Below is a small trained network, with its code and all its weights. Each question gives an input and a target symbol and asks what happens when units are switched off, that is, made to give their printed mean instead of their output.

import numpy as np


def w(rows, s, z=0):
    codes = np.array(rows[::2]) - 128.0
    scale = np.full(codes.shape[1], s)
    scale[-1] = z or s
    return codes * scale


def f(y):
    return y / 2 * (1 + np.tanh(0.7978845608 * (y + 0.044715 * y**3)))


def softmax(a):
    e = np.exp(a - a.max(-1, keepdims=True))
    return e / e.sum(-1, keepdims=True)


def log_softmax(a):
    a = a - a.max(-1, keepdims=True)
    return a - np.log(np.exp(a).sum(-1, keepdims=True))


def net(x, mask):
    ids = ['ΞΣβδζηθτψω'.index(c) for c in x.split()]
    T = len(ids)
    res = E[ids] + P[:T]
    r = res
    for j in range(2):
        rows = slice(2 * j, 2 * j + 2)
        q, k, v = (r @ M[0][rows].T for M in (Q, K, V))
        z = softmax(np.where(np.tri(T) > 0, q @ k.T / 2**0.5, -1e9)) @ v
        o = O[0][rows]
        res = res + np.where(mask[j], z, o[:, -1]) @ o[:, :-1]
    y = f(res @ A[0][:, :-1].T + A[0][:, -1])
    res = res + np.where(mask[2:6], y, B[0][:, -1]) @ B[0][:, :-1]
    return log_softmax(res[-1] @ U[:, :-1].T + U[:, -1])


Q, K, V, O, A, B = {}, {}, {}, {}, {}, {}
E = w([
[31,103,126,140,114,95],'Ξ',
[80,166,241,128,80,106],'Σ',
[38,141,188,161,111,131],'β',
[38,113,158,164,8,45],'δ',
[146,164,238,181,149,130],'ζ',
[78,88,162,182,160,170],'η',
[144,174,204,114,118,70],'θ',
[103,75,116,155,173,108],'τ',
[186,116,96,139,147,72],'ψ',
[193,164,161,164,138,88],'ω',
],0.016)
P = w([
[164,21,235,46,199,45],'0',
[23,163,215,233,161,73],'1',
[46,164,220,243,166,68],'2',
[77,167,211,236,175,71],'3',
[110,155,204,236,167,81],'4',
[84,153,217,236,193,64],'5',
[127,146,254,245,208,52],'6',
],0.0056)
Q[0] = w([
[197,128,101,104,104,185],'H1',
[170,124,68,5,93,248],'H1',
[109,129,114,71,1,178],'H2',
[187,131,88,89,38,158],'H2',
],0.017)
K[0] = w([
[85,169,97,95,146,117],'H1',
[122,250,90,143,196,188],'H1',
[124,164,108,220,91,102],'H2',
[95,150,128,205,46,121],'H2',
],0.017)
V[0] = w([
[133,106,58,117,118,66],'H1',
[100,55,85,174,171,166],'H1',
[125,159,149,182,153,181],'H2',
[250,133,111,192,177,107],'H2',
],0.015)
O[0] = w([
[25,131,82,80,231,102,80],'H1',
[130,5,214,67,158,99,3],'H1',
[130,113,175,193,100,136,133],'H2',
[168,72,17,181,203,86,160],'H2',
],0.014,0.0035)
A[0] = w([
[103,113,151,55,96,145,130],'N1',
[137,68,2,132,210,145,2],'N2',
[133,247,37,162,41,99,44],'N3',
[170,201,139,153,40,153,161],'N4',
],0.0085,0.0054)
B[0] = w([
[169,236,157,198,217,155,162],'N1',
[124,171,159,79,29,129,199],'N2',
[236,137,237,86,211,186,251],'N3',
[2,9,10,130,145,129,232],'N4',
],0.0084,0.017)
U = w([
[180,173,135,77,70,150,201],'Ξ',
[143,131,109,71,221,130,136],'Σ',
[93,178,205,23,146,126,27],'β',
[115,62,129,17,112,210,75],'δ',
[142,73,223,88,66,104,122],'ζ',
[79,128,87,58,130,63,253],'η',
[37,116,133,147,69,98,159],'θ',
[90,141,135,135,167,77,98],'τ',
[142,34,91,156,148,107,109],'ψ',
[76,57,132,43,253,33,144],'ω',
],0.0043,0.0048)

Each question gives the input, a string of symbols that net reads in full, and the target symbol t.
The units are the heads (2 rows each of Q, K, V and O) and the neurons (one row each of A and B). Each row of codes is followed by its name. A weight is (code - 128) times the scale printed after its matrix; where a second scale follows, it is the last column's (O, A, B and U).
mask holds one flag per unit, heads first, then neurons. A switched-off unit (its flag False) gives its mean, the last column of its rows in O or B, instead of its output. The means were averaged over made-up inputs and are rounded, as every weight is.
A unit's drop is (log p(t) with every unit on - log p(t) with that unit switched off) / (log p(t) with every unit on - log p(t) with every unit switched off).
The circuit of an input: a set's keep is (log p(t) with only the set's units on - log p(t) with every unit switched off) / (log p(t) with every unit on - log p(t) with every unit switched off). Starting from all 6 units, units are removed one at a time, each time the one whose removal leaves the highest keep (on an exact tie, the one counted first), for as long as the keep stays at least 0.8.
units of the circuit, in order: the units of the circuit, biggest drop first
most important unit: the unit with the biggest drop
k most important neurons: the k neurons with the biggest drops, biggest first
heads that matter: for each layer, one digit per head in row order, 1 if its drop is at least 0.15 and else 0, layers parted by /
drop of u: that unit's drop, to one decimal
input η η η η η τ β, target ζ: heads that matter : 10
input Σ θ η τ β, target δ: most important unit : N4
input Ξ Σ β ζ ζ τ ψ, target β: heads that matter : 11
input Σ τ ω Ξ τ ω, target δ: heads that matter : 11
input Σ θ β ζ Ξ θ, target δ: units of the circuit, in order : (N4, H1, N3, H2)
input β δ δ η ζ Σ ζ, target θ: 2 most important neurons : (N4, N3)
input δ η ψ Ξ ψ, target Ξ: 2 most important neurons : (N2, N4)
input θ ω τ, target Σ: 2 most important neurons : (N3, N4)
input β η β τ ψ, target θ: units of the circuit, in order : (H2, N4, N3)
input ψ Σ η, target η: units of the circuit, in order : (N2, H2, N3)
input θ ζ Ξ ω ψ η Ξ, target Σ: units of the circuit, in order : (H1, N3, N2)
input δ η η ζ β η, target θ: 2 most important neurons : (N3, N1)
input θ ζ θ, target Σ: units of the circuit, in order : (N3, H1, N4)
input τ η η β ζ τ Ξ, target ω: units of the circuit, in order : (H1)
input ω τ δ ψ Ξ, target Ξ: units of the circuit, in order : (N2, H2, N4)
input ζ θ ψ η β ψ Ξ, target ψ: units of the circuit, in order : (H1, H2, N4)
input ζ ω Σ η ζ ω β, target ψ: units of the circuit, in order : (H1, N4, H2)
input ψ Σ ζ θ Ξ, target η: units of the circuit, in order : (N2, H2, H1)
input β η Σ Σ Σ, target θ: 2 most important neurons : (N4, N3)
input Ξ η ψ θ, target β: most important unit : H2
input ζ η θ ψ, target ψ: 2 most important neurons : (N4, N2)
input Σ ζ Ξ ζ η β τ, target δ: 3 most important neurons : (N4, N3, N1)
input Ξ ζ τ, target β: 2 most important neurons : (N4, N1)
input ζ Σ ζ θ ω, target ψ: drop of N4 : 0.7
input Σ θ η ζ Ξ Ξ Σ, target δ: drop of N3 : 0.9
input Ξ ζ Σ Σ, target β: drop of N3 : -0.1
